Below are the code and all the weights of a small trained network. Each question names an input and a target symbol and asks about switching units off, where a switched-off unit gives its printed mean instead of its output.

import numpy as np


def w(rows, s, z=0):
    codes = np.array(rows[::2]) - 128.0
    scale = np.full(codes.shape[1], s)
    scale[-1] = z or s
    return codes * scale


def f(y):
    return np.maximum(y, 0)


def softmax(a):
    e = np.exp(a - a.max(-1, keepdims=True))
    return e / e.sum(-1, keepdims=True)


def log_softmax(a):
    a = a - a.max(-1, keepdims=True)
    return a - np.log(np.exp(a).sum(-1, keepdims=True))


def net(x, mask):
    ids = ['ΛΣΦΨαγδεζητω'.index(c) for c in x.split()]
    T = len(ids)
    res = E[ids] + P[:T]
    q, k, v = (res @ M[0].T for M in (Q, K, V))
    z = softmax(np.where(np.tri(T) > 0, q @ k.T / 4**0.5, -1e9)) @ v
    res = res + np.where(mask[0], z, O[0][:, -1]) @ O[0][:, :-1]
    y = f(res @ A[0][:, :-1].T + A[0][:, -1])
    res = res + np.where(mask[1:17], y, B[0][:, -1]) @ B[0][:, :-1]
    return log_softmax(res[-1] @ U[:, :-1].T + U[:, -1])


Q, K, V, O, A, B = {}, {}, {}, {}, {}, {}
E = w([
[62,194,140,189,133],'Λ',
[185,18,94,94,81],'Σ',
[214,108,244,58,107],'Φ',
[104,236,90,77,124],'Ψ',
[186,191,207,170,204],'α',
[241,158,138,94,204],'γ',
[134,98,48,10,63],'δ',
[54,191,55,182,146],'ε',
[159,145,72,248,171],'ζ',
[85,60,166,81,2],'η',
[102,182,191,42,104],'τ',
[82,122,215,181,95],'ω',
],0.0073)
P = w([
[62,48,143,117,247],'0',
[178,173,79,80,23],'1',
[93,131,148,206,153],'2',
[195,176,72,75,15],'3',
[93,145,153,200,148],'4',
[192,175,80,77,4],'5',
[101,141,159,194,147],'6',
[194,177,81,79,2],'7',
],0.0077)
Q[0] = w([
[213,121,55,13,68],'head 0',
[53,74,141,83,239],'head 0',
[84,58,134,109,208],'head 0',
[210,222,118,108,3],'head 0',
],0.0079)
K[0] = w([
[145,80,69,39,151],'head 0',
[184,200,96,157,44],'head 0',
[197,169,115,146,10],'head 0',
[62,38,143,76,245],'head 0',
],0.011)
V[0] = w([
[68,115,34,92,73],'head 0',
[179,133,2,153,146],'head 0',
[58,183,93,49,88],'head 0',
[31,211,138,187,177],'head 0',
],0.009)
O[0] = w([
[121,116,37,92,150,28],'head 0',
[119,26,112,81,153,33],'head 0',
[129,178,70,75,163,2],'head 0',
[11,170,170,95,151,247],'head 0',
],0.011,0.002)
A[0] = w([
[138,156,111,68,172,253],'neuron 0',
[141,19,79,54,105,244],'neuron 1',
[64,200,152,201,210,85],'neuron 2',
[54,44,92,212,126,187],'neuron 3',
[123,77,215,139,141,231],'neuron 4',
[168,95,183,90,101,204],'neuron 5',
[199,166,152,133,10,96],'neuron 6',
[98,142,80,120,98,188],'neuron 7',
[104,176,188,207,90,68],'neuron 8',
[98,58,183,214,209,97],'neuron 9',
[156,180,146,181,61,85],'neuron 10',
[166,175,122,187,163,119],'neuron 11',
[139,91,163,183,255,183],'neuron 12',
[206,176,179,53,37,100],'neuron 13',
[79,186,167,184,136,54],'neuron 14',
[86,187,201,180,95,67],'neuron 15',
],0.0076,0.0039)
B[0] = w([
[124,235,182,101,51,181],'neuron 0',
[122,193,113,121,33,199],'neuron 1',
[149,105,87,45,185,229],'neuron 2',
[55,89,19,220,64,190],'neuron 3',
[152,149,197,205,26,236],'neuron 4',
[96,148,141,212,151,202],'neuron 5',
[157,99,132,162,240,249],'neuron 6',
[130,210,153,165,124,182],'neuron 7',
[116,35,137,88,167,242],'neuron 8',
[238,87,74,108,105,193],'neuron 9',
[131,86,132,96,228,215],'neuron 10',
[167,166,155,118,196,166],'neuron 11',
[253,183,73,143,175,192],'neuron 12',
[110,65,64,160,217,235],'neuron 13',
[132,38,97,54,155,214],'neuron 14',
[83,58,128,64,141,254],'neuron 15',
],0.0059,0.0061)
U = w([
[76,70,85,79,191,50],'Λ',
[200,154,56,146,42,149],'Σ',
[159,133,217,217,124,105],'Φ',
[96,153,156,47,137,130],'Ψ',
[206,80,139,116,185,25],'α',
[223,215,119,174,156,165],'γ',
[142,173,112,82,54,239],'δ',
[55,144,31,156,197,68],'ε',
[191,61,11,163,128,92],'ζ',
[42,133,193,241,42,255],'η',
[100,173,197,46,68,169],'τ',
[96,3,145,83,112,35],'ω',
],0.0061,0.0024)

Each question gives the input, a string of symbols that net reads in full, and the target symbol t.
The units are the heads (4 rows each of Q, K, V and O) and the neurons (one row each of A and B). Each row of codes is followed by its name. A weight is (code - 128) times the scale printed after its matrix; where a second scale follows, it is the last column's (O, A, B and U).
mask holds one flag per unit, heads first, then neurons. A switched-off unit (its flag False) gives its mean, the last column of its rows in O or B, instead of its output. The means were averaged over made-up inputs and are rounded, as every weight is.
A unit's drop is (log p(t) with every unit on - log p(t) with that unit switched off) / (log p(t) with every unit on - log p(t) with every unit switched off).
The circuit of an input: a set's keep is (log p(t) with only the set's units on - log p(t) with every unit switched off) / (log p(t) with every unit on - log p(t) with every unit switched off). Starting from the 12 units with the biggest drops (on a tie, the unit counted first), units are removed one at a time, each time the one whose removal leaves the highest keep (on an exact tie, the one counted first), for as long as the keep stays at least 0.8.
circuit, biggest first: the units of the circuit, biggest drop first
k most important neurons: the k neurons with the biggest drops, biggest first
drop of u: that unit's drop, to one decimal
input Σ ω γ Ψ Φ η, target ζ: circuit, biggest first : (head 0)
input Φ ε ζ τ, target α: circuit, biggest first : (head 0; neuron 6; neuron 10; neuron 13)
input Ψ η Λ, target Λ: circuit, biggest first : (head 0; neuron 2; neuron 14)
input η ε δ τ, target γ: circuit, biggest first : (head 0; neuron 15; neuron 6)
input Φ Ψ α ζ ε ω, target α: circuit, biggest first : (head 0; neuron 6; neuron 10; neuron 8)
input Σ α ζ, target ζ: circuit, biggest first : (neuron 9; neuron 3; neuron 12; head 0)
input δ α α Λ Φ ω η η, target Σ: circuit, biggest first : (head 0; neuron 1)
input η α Φ Φ Σ η ζ, target ζ: circuit, biggest first : (neuron 3; neuron 9; head 0)
input α Ψ Ψ ζ δ α γ η, target ω: circuit, biggest first : (head 0; neuron 15; neuron 8; neuron 13)
input Φ Φ ε ε ω Ψ, target α: 2 most important neurons : (neuron 6; neuron 10)
input α η ζ ε Ψ τ, target ω: 2 most important neurons : (neuron 15; neuron 8)
input ω ζ τ Φ Σ Λ, target Λ: drop of neuron 8 : 0.1
input ζ Σ α Φ γ Σ δ Σ, target η: drop of neuron 13 : 0.0
input Φ ω ζ ε ζ ω Ψ Φ, target α: drop of head 0 : 0.9
input η ω α γ Λ ζ ω Ψ, target γ: drop of neuron 7 : 0.1
